(61): [ 13  -6 -14 -10 -88  74  35 -21 -77]
(110): [ 49  84  47  61 -19 -10  11  23 -23]
(90): [ 58  93  52  61 -10 -19  16  33 -27]
find: [ 61 -10] -> (90)
chg (61): [ 13  -6 -14 -10 -88  74  36 -21 -77] -> 6, [35]
chg (90): [ 58  93  51  61 -10 -19  16  33 -27] -> 2, [52]
find: [ 61 -19 -10] -> (110)
find: [ 47  61 -19] -> (110)
chg (61): [ 12  -6 -14 -10 -88  74  35 -21 -77] -> 0, [13]
find: [-14 -10] -> (61)

(186): [  2   2   4   2 -45  -4 -16]
(78): [  2   2   4 -56 -45  -4 -16]
(198): [ 14  16   6  16   5 -22   1]
(183): [ 28  31  11  35  -3 -42  -2]
(201): [ 18  19   9  21  -5 -25  -4]
(204): [ 34  39  11  45  -2 -53  -1]
(18): [  4   5   6   4 -36  -6 -17]
(53): [-3 -3 -5 -3 35  5 14]
(149): [ 11  11   4  11  13 -15   6]
(79): [-22 -25  -7 -23  -6  31  -3]
(139): [ 11  11   4  11  13 -15 -20]
find: [45 -2] -> (204)
chg (186): [  1   2   4   2 -45  -4 -16] -> 0, [2]
find: [  5   6   4 -36  -6] -> (18)

(113): [11 -2 -7 21 36 21]
(184): [ 14   7 -25  42  74  46]
(38): [  6   8 -18  25  45  28]
(74): [ 19   7 -29  54  94  58]
(91): [-19  32 -33   3  15  14]
(98): [ 20 -32  32  -1 -12 -12]
(30): [ 32 -34   3  15  24  13]
(158): [-15   3  11 -32 -53 -31]
(173): [-36  52 -46  -7   4  11]
find: [ 32 -33   3  15] -> (91)
chg (113): [10 -2 -7 21 36 21] -> 0, [11]
find: [-19  32 -33] -> (91)

(37): [ 32 -16   6  33]
(26): [  4 -34   9  -9]
(62): [-34  10  -9  31]
(151): [-49 -11   3  30]
(150): [-15  10 -16   7]
(20): [  5   3 -11  25]
find: [ 9 -9] -> (26)
chg (20): [  5   3 -10  25] -> 2, [-11]
find: [-34   9  -9] -> (26)
find: [  3 -11] -> (20)

(57): [  9 -32 -26  16  -8 -25]
(112): [ 46 -17 -31  -1 -58  24]
(22): [-3  0  0 -9  8 -2]
(89): [-66 -50 -47 -19 -37 -63]
(127): [ 19 -17 -31  -1 -58  24]
(154): [ -3  -6 -39  -1  -1  22]
(10): [ -2  83  16   7  17 -34]
(27): [-9 48 24 79 12  9]
chg (22): [-3  0  0 -9  9 -2] -> 4, [8]
find: [-2 83 16  7 17] -> (10)
chg (27): [-9 48 24 79 12 10] -> 5, [9]
chg (154): [ -3  -6 -39  -1  -1  21] -> 5, [22]

(105): [ 69  20 -60  -1  -7 -28]
(109): [  2  -5 -31 -12   6  23]
(194): [  0   1  20 -17  18  11]
(2): [ 69  20 -60 -15  14 -28]
(171): [  4   9  -6 -10  -5  -7]
(159): [ 32  -5 -72 -40   3   1]
(41): [-11   2  20 -21  -8 -14]
(153): [ 69  20 -60 -15  -7 -28]
(88): [-12  -9  18  17  -7  -9]
(142): [ 51   4 -26 -40  -2 -48]
(200): [ 24  -1  -7 -14  -6 -34]
chg (109): [  2  -5 -32 -12   6  23] -> 2, [-31]
chg (171): [  4   8  -6 -10  -5  -7] -> 1, [9]

